Below are the code and all the weights of a small trained network. Each question names an input and a target symbol and asks about switching units off, where a switched-off unit gives its printed mean instead of its output.

import numpy as np


def w(rows, s, z=0):
    codes = np.array(rows[::2]) - 128.0
    scale = np.full(codes.shape[1], s)
    scale[-1] = z or s
    return codes * scale


def norm(h):
    return h / np.sqrt((h * h).mean(-1, keepdims=True) + 1e-5)


def f(y):
    return y / 2 * (1 + np.tanh(0.7978845608 * (y + 0.044715 * y**3)))


def softmax(a):
    e = np.exp(a - a.max(-1, keepdims=True))
    return e / e.sum(-1, keepdims=True)


def log_softmax(a):
    a = a - a.max(-1, keepdims=True)
    return a - np.log(np.exp(a).sum(-1, keepdims=True))


def net(x, mask):
    ids = ['αγζμτω'.index(c) for c in x.split()]
    T = len(ids)
    res = E[ids] + P[:T]
    r = norm(res)
    for j in range(2):
        rows = slice(2 * j, 2 * j + 2)
        q, k, v = (r @ M[0][rows].T for M in (Q, K, V))
        z = softmax(np.where(np.tri(T) > 0, q @ k.T / 2**0.5, -1e9)) @ v
        o = O[0][rows]
        res = res + np.where(mask[j], z, o[:, -1]) @ o[:, :-1]
    y = f(norm(res) @ A[0][:, :-1].T + A[0][:, -1])
    res = res + np.where(mask[2:10], y, B[0][:, -1]) @ B[0][:, :-1]
    return log_softmax(norm(res)[-1] @ U[:, :-1].T + U[:, -1])


Q, K, V, O, A, B = {}, {}, {}, {}, {}, {}
E = w([
[122,103,114,105,127,146,89,100,177,135],'α',
[111,139,91,175,41,168,144,146,99,146],'γ',
[1,75,75,137,190,136,146,241,92,126],'ζ',
[99,48,67,164,158,54,228,97,36,177],'μ',
[128,83,153,130,135,144,64,123,83,191],'τ',
[101,139,90,197,150,146,101,108,128,148],'ω',
],0.019)
P = w([
[201,176,145,126,125,13,129,186,135,54],'0',
[91,200,139,72,140,55,206,47,86,179],'1',
[71,26,2,139,57,194,110,149,189,204],'2',
[80,189,178,79,125,109,202,81,117,165],'3',
[128,73,11,76,131,185,90,139,127,145],'4',
[70,190,198,82,105,119,182,110,139,182],'5',
[151,75,25,59,136,168,120,173,157,150],'6',
[70,165,202,94,119,109,193,87,113,167],'7',
[141,105,26,77,140,187,93,162,95,97],'8',
[67,182,198,94,120,119,192,118,110,177],'9',
[109,46,61,106,111,187,90,155,114,144],'10',
[76,174,186,90,129,83,211,110,108,168],'11',
[131,104,43,26,97,97,119,198,137,98],'12',
],0.0088)
Q[0] = w([
[145,117,170,97,171,110,137,144,105,124],'H0',
[87,53,33,115,136,147,115,205,116,111],'H0',
[110,165,61,188,147,111,79,139,103,185],'H1',
[157,203,253,137,78,85,180,48,79,145],'H1',
],0.019)
K[0] = w([
[135,91,98,132,80,113,136,123,106,123],'H0',
[165,156,155,129,88,46,147,196,114,71],'H0',
[147,151,131,240,183,118,135,167,101,145],'H1',
[71,99,114,46,89,247,165,78,46,249],'H1',
],0.018)
V[0] = w([
[81,110,130,119,191,142,78,96,142,171],'H0',
[85,68,57,99,99,156,184,98,91,188],'H0',
[254,80,156,122,103,133,182,128,96,114],'H1',
[80,121,126,8,112,118,136,140,147,75],'H1',
],0.015)
O[0] = w([
[86,189,9,73,70,68,112,152,127,150,153],'H0',
[160,154,133,165,149,148,32,122,61,211,140],'H0',
[72,126,157,94,61,145,88,226,121,189,27],'H1',
[152,91,77,156,195,173,255,200,54,151,1],'H1',
],0.0089,0.0096)
A[0] = w([
[233,102,67,134,131,106,81,187,118,160,146],'N0',
[77,182,202,111,176,146,224,124,157,121,182],'N1',
[149,251,156,168,103,160,182,100,120,164,54],'N2',
[51,213,164,88,95,107,152,162,177,176,63],'N3',
[13,221,171,138,180,99,117,88,97,180,233],'N4',
[125,85,80,173,159,77,55,182,141,91,102],'N5',
[164,136,62,128,139,118,158,86,95,171,6],'N6',
[97,182,177,134,87,86,189,39,79,197,127],'N7',
],0.017,0.0027)
B[0] = w([
[147,100,32,156,93,65,72,66,47,206,177],'N0',
[77,120,78,65,184,125,191,181,171,171,155],'N1',
[157,210,106,88,88,158,153,156,86,45,161],'N2',
[196,162,128,148,179,219,183,188,49,101,173],'N3',
[99,4,87,111,101,57,204,190,214,101,249],'N4',
[185,207,164,110,62,158,75,27,148,149,160],'N5',
[97,115,190,178,230,145,102,107,96,69,213],'N6',
[156,206,219,112,121,236,44,127,131,154,214],'N7',
],0.015,0.013)
U = w([
[119,80,69,144,142,74,254,202,161,76,175],'α',
[139,110,250,153,159,182,167,117,148,157,7],'γ',
[182,142,69,190,193,137,177,44,48,103,79],'ζ',
[165,134,49,120,62,104,114,138,115,235,216],'μ',
[220,245,88,128,71,209,175,162,97,136,244],'τ',
[152,189,90,117,87,106,145,37,192,57,144],'ω',
],0.0073,0.0017)

Each question gives the input, a string of symbols that net reads in full, and the target symbol t.
The units are the heads (2 rows each of Q, K, V and O) and the neurons (one row each of A and B). Each row of codes is followed by its name. A weight is (code - 128) times the scale printed after its matrix; where a second scale follows, it is the last column's (O, A, B and U).
mask holds one flag per unit, heads first, then neurons. A switched-off unit (its flag False) gives its mean, the last column of its rows in O or B, instead of its output. The means were averaged over made-up inputs and are rounded, as every weight is.
A unit's drop is (log p(t) with every unit on - log p(t) with that unit switched off) / (log p(t) with every unit on - log p(t) with every unit switched off).
The circuit of an input: a set's keep is (log p(t) with only the set's units on - log p(t) with every unit switched off) / (log p(t) with every unit on - log p(t) with every unit switched off). Starting from all 10 units, units are removed one at a time, each time the one whose removal leaves the highest keep (on an exact tie, the one counted first), for as long as the keep stays at least 0.8.
circuit, biggest first: the units of the circuit, biggest drop first
top k neurons: the k neurons with the biggest drops, biggest first
which heads matter: for each layer, one digit per head in row order, 1 if its drop is at least 0.15 and else 0, layers parted by /
drop when u is switched off: that unit's drop, to one decimal
input ω γ γ, target ω: circuit, biggest first -> (H1)
input ω μ γ μ ω ζ ω τ ω μ ω τ, target μ: circuit, biggest first -> (H0; N4; N7)
input τ α τ α τ ω μ, target τ: top 2 neurons -> (N4; N3)
input μ μ ω, target μ: circuit, biggest first -> (H1; N6)
input γ γ ω, target γ: top 2 neurons -> (N4; N0)
input τ ω τ ω γ ω ζ ζ μ α ω ω τ, target τ: circuit, biggest first -> (H1; N3)
input ζ τ ω ζ ω α ζ γ ω ω ζ, target ζ: circuit, biggest first -> (H1; N4)
input μ μ ω ω ω γ ω γ μ, target μ: which heads matter -> 01
input α τ γ ω ζ τ τ ζ τ, target α: which heads matter -> 11
input τ ζ α ω τ α γ γ τ μ τ ω ζ, target τ: which heads matter -> 00
input ζ ω μ, target ζ: which heads matter -> 01
input γ μ ω τ ω ζ τ ω γ, target γ: which heads matter -> 10
input ζ α τ γ α μ ω μ γ ζ α μ, target γ: which heads matter -> 00
input τ τ μ α ζ τ ω ω α μ ω γ μ, target τ: which heads matter -> 01
input ζ ζ μ γ τ, target ζ: circuit, biggest first -> (H1)
input α ω ω, target α: which heads matter -> 11
input ζ α τ α γ α τ γ α α, target ζ: which heads matter -> 11
input μ α ω ζ μ α α τ ω ω ζ, target μ: which heads matter -> 10
input ω α τ γ, target τ: top 2 neurons -> (N7; N3)
input α τ ω ω ζ ω ω τ γ ω ω τ τ, target α: circuit, biggest first -> (H0)
input γ τ τ, target γ: drop when H0 is switched off -> 3.4
input ω ω μ μ α ω μ, target ω: drop when N6 is switched off -> 0.0
input μ ω τ μ, target γ: drop when N7 is switched off -> 0.8
